Here is a tiny trained network, its code and every weight. The questions are about switching its units off for an input and a target symbol, where a switched-off unit gives its printed mean instead of its output.

import numpy as np


def w(rows, s, z=0):
    codes = np.array(rows[::2]) - 128.0
    scale = np.full(codes.shape[1], s)
    scale[-1] = z or s
    return codes * scale


def norm(h):
    return h / np.sqrt((h * h).mean(-1, keepdims=True) + 1e-5)


def softmax(a):
    e = np.exp(a - a.max(-1, keepdims=True))
    return e / e.sum(-1, keepdims=True)


def log_softmax(a):
    a = a - a.max(-1, keepdims=True)
    return a - np.log(np.exp(a).sum(-1, keepdims=True))


def net(x, mask):
    ids = ['αγδθλμπτψω'.index(c) for c in x.split()]
    T = len(ids)
    res = E[ids] + P[:T]
    u = 0
    for l in range(3):
        r = norm(res)
        for j in range(2):
            rows = slice(3 * j, 3 * j + 3)
            q, k, v = (r @ M[l][rows].T for M in (Q, K, V))
            z = softmax(np.where(np.tri(T) > 0, q @ k.T / 3**0.5, -1e9)) @ v
            o = O[l][rows]
            res = res + np.where(mask[u + j], z, o[:, -1]) @ o[:, :-1]
        u += 2
    return log_softmax(norm(res)[-1] @ U[:, :-1].T + U[:, -1])


Q, K, V, O = {}, {}, {}, {}
E = w([
[175,91,90,54,101],'α',
[101,124,43,69,152],'γ',
[157,142,89,178,172],'δ',
[104,110,39,68,158],'θ',
[101,51,92,62,149],'λ',
[138,118,44,198,201],'μ',
[215,99,173,158,139],'π',
[19,88,123,152,79],'τ',
[83,97,227,98,5],'ψ',
[230,150,136,146,112],'ω',
],0.02)
P = w([
[101,135,101,31,182],'0',
[179,1,117,97,100],'1',
[179,35,106,86,90],'2',
[179,32,101,88,88],'3',
[184,175,69,154,74],'4',
[174,146,90,149,74],'5',
[156,156,90,150,89],'6',
[159,107,99,156,94],'7',
[160,106,115,157,88],'8',
[158,85,87,144,72],'9',
[150,84,88,158,91],'10',
[136,82,95,154,88],'11',
],0.0098)
Q[0] = w([
[100,207,171,156,137],'L0H1',
[109,95,131,1,104],'L0H1',
[150,44,93,81,191],'L0H1',
[158,122,88,68,147],'L0H2',
[78,65,146,179,107],'L0H2',
[193,122,124,130,177],'L0H2',
],0.015)
K[0] = w([
[160,7,91,113,43],'L0H1',
[144,181,133,27,180],'L0H1',
[92,205,192,92,189],'L0H1',
[77,145,110,43,168],'L0H2',
[84,122,130,173,168],'L0H2',
[206,184,160,107,225],'L0H2',
],0.012)
V[0] = w([
[116,82,140,186,123],'L0H1',
[152,9,84,152,209],'L0H1',
[75,105,85,158,55],'L0H1',
[181,108,69,38,191],'L0H2',
[25,137,42,238,76],'L0H2',
[98,140,188,161,247],'L0H2',
],0.011)
O[0] = w([
[184,158,234,118,186,119],'L0H1',
[182,70,249,52,109,251],'L0H1',
[184,64,1,157,251,126],'L0H1',
[123,28,35,159,136,243],'L0H2',
[209,216,161,70,5,136],'L0H2',
[62,241,38,105,140,73],'L0H2',
],0.008,0.011)
Q[1] = w([
[185,179,175,217,127],'L1H1',
[76,78,105,3,85],'L1H1',
[74,112,87,84,60],'L1H1',
[97,62,115,209,76],'L1H2',
[149,135,115,160,67],'L1H2',
[127,53,92,23,126],'L1H2',
],0.015)
K[1] = w([
[238,115,163,176,149],'L1H1',
[6,212,44,65,178],'L1H1',
[46,186,73,123,119],'L1H1',
[81,30,165,134,119],'L1H2',
[64,103,132,83,72],'L1H2',
[151,206,85,40,197],'L1H2',
],0.014)
V[1] = w([
[208,81,214,166,139],'L1H1',
[181,137,136,74,89],'L1H1',
[72,178,181,136,197],'L1H1',
[162,162,175,112,114],'L1H2',
[250,165,136,169,149],'L1H2',
[132,153,85,90,236],'L1H2',
],0.015)
O[1] = w([
[82,192,20,170,181,157],'L1H1',
[153,185,149,178,202,152],'L1H1',
[150,161,94,8,85,4],'L1H1',
[118,68,155,89,105,52],'L1H2',
[159,18,34,114,202,68],'L1H2',
[196,242,63,61,194,169],'L1H2',
],0.013,0.012)
Q[2] = w([
[155,55,137,90,41],'L2H1',
[89,183,139,138,216],'L2H1',
[82,158,195,96,168],'L2H1',
[44,167,121,139,162],'L2H2',
[123,203,143,103,115],'L2H2',
[7,153,140,110,94],'L2H2',
],0.017)
K[2] = w([
[42,51,171,77,47],'L2H1',
[179,141,118,206,211],'L2H1',
[164,110,104,253,125],'L2H1',
[143,82,78,205,169],'L2H2',
[182,147,125,134,103],'L2H2',
[147,23,122,158,88],'L2H2',
],0.013)
V[2] = w([
[182,83,194,251,135],'L2H1',
[47,113,177,57,57],'L2H1',
[195,82,157,87,116],'L2H1',
[102,91,170,208,248],'L2H2',
[7,138,162,34,204],'L2H2',
[138,17,155,100,59],'L2H2',
],0.011)
O[2] = w([
[119,184,31,141,147,255],'L2H1',
[65,115,160,92,173,46],'L2H1',
[89,184,155,130,89,131],'L2H1',
[27,179,190,45,160,234],'L2H2',
[102,128,35,9,94,121],'L2H2',
[199,43,214,78,110,43],'L2H2',
],0.012,0.0075)
U = w([
[165,74,171,131,237,28],'α',
[147,91,131,142,120,241],'γ',
[118,248,183,103,55,186],'δ',
[165,143,59,172,26,12],'θ',
[93,217,76,102,44,97],'λ',
[206,213,126,84,181,141],'μ',
[67,150,121,56,162,167],'π',
[182,44,66,107,179,43],'τ',
[81,123,164,169,109,143],'ψ',
[51,53,129,144,186,2],'ω',
],0.017,0.0066)

Each question gives the input, a string of symbols that net reads in full, and the target symbol t.
The units are the heads (3 rows each of Q, K, V and O). Each row of codes is followed by its name. A weight is (code - 128) times the scale printed after its matrix; where a second scale follows, it is the last column's (O and U).
mask holds one flag per head, layer by layer. A switched-off head (its flag False) gives its mean, the last column of its rows in O, instead of its output. The means were averaged over made-up inputs and are rounded, as every weight is.
A unit's drop is (log p(t) with every unit on - log p(t) with that unit switched off) / (log p(t) with every unit on - log p(t) with every unit switched off).
The circuit of an input: a set's keep is (log p(t) with only the set's units on - log p(t) with every unit switched off) / (log p(t) with every unit on - log p(t) with every unit switched off). Starting from all 6 units, units are removed one at a time, each time the one whose removal leaves the highest keep (on an exact tie, the one counted first), for as long as the keep stays at least 0.8.
units of the circuit, in order: the units of the circuit, biggest drop first
most important unit: the unit with the biggest drop
heads that matter: for each layer, one digit per head in row order, 1 if its drop is at least 0.15 and else 0, layers parted by /
input λ μ λ λ γ λ α, target π: units of the circuit, in order => (L2H2; L1H2)
input α μ γ, target ω: most important unit => L0H2
input λ γ μ μ, target λ: units of the circuit, in order => (L1H2; L2H2; L0H2)
input λ μ μ, target λ: heads that matter => 01 / 01 / 11
input ψ γ γ γ θ, target τ: heads that matter => 11 / 10 / 11
input τ γ μ δ, target τ: units of the circuit, in order => (L1H2; L0H1; L0H2)
input μ ψ γ θ ω α ψ, target ψ: heads that matter => 10 / 01 / 00
input δ α α μ, target δ: units of the circuit, in order => (L0H2; L0H1; L1H2)
input τ γ μ ω γ μ μ λ ψ θ, target α: units of the circuit, in order => (L0H2; L1H1; L0H1)
input τ μ ψ π α μ α μ λ, target α: units of the circuit, in order => (L0H2; L1H2; L1H1; L0H1)
input ψ π μ μ, target ψ: heads that matter => 11 / 11 / 11
input μ μ μ ψ λ μ γ, target μ: heads that matter => 01 / 11 / 00
input λ μ μ λ μ δ θ γ, target π: units of the circuit, in order => (L2H2; L0H2; L1H1)
input μ ψ γ π ω, target ψ: most important unit => L1H2
input π π ω μ μ θ μ μ μ μ γ γ, target γ: units of the circuit, in order => (L1H1; L0H2; L2H2; L2H1)
input θ δ τ μ ω γ π λ θ λ γ, target λ: heads that matter => 11 / 11 / 11
input θ μ γ, target λ: heads that matter => 01 / 11 / 10
input μ δ τ δ μ ω ψ θ λ, target μ: heads that matter => 01 / 01 / 00
input π ω μ λ γ μ δ γ λ, target γ: units of the circuit, in order => (L1H1; L2H2; L0H2; L2H1)
input τ μ ψ α μ γ ω μ γ γ, target α: most important unit => L0H2
input ω γ μ, target ω: heads that matter => 11 / 10 / 10
input μ τ ψ λ, target μ: units of the circuit, in order => (L1H2; L0H2)
input ψ λ λ, target τ: heads that matter => 11 / 11 / 11
input μ μ ω μ μ ψ π π γ α, target μ: heads that matter => 01 / 11 / 00
input τ μ ψ τ π α τ ω δ α, target α: heads that matter => 11 / 11 / 00
input γ ψ μ μ θ, target θ: heads that matter => 11 / 11 / 01
input θ ψ θ θ μ ψ τ α, target λ: units of the circuit, in order => (L1H2; L2H2)
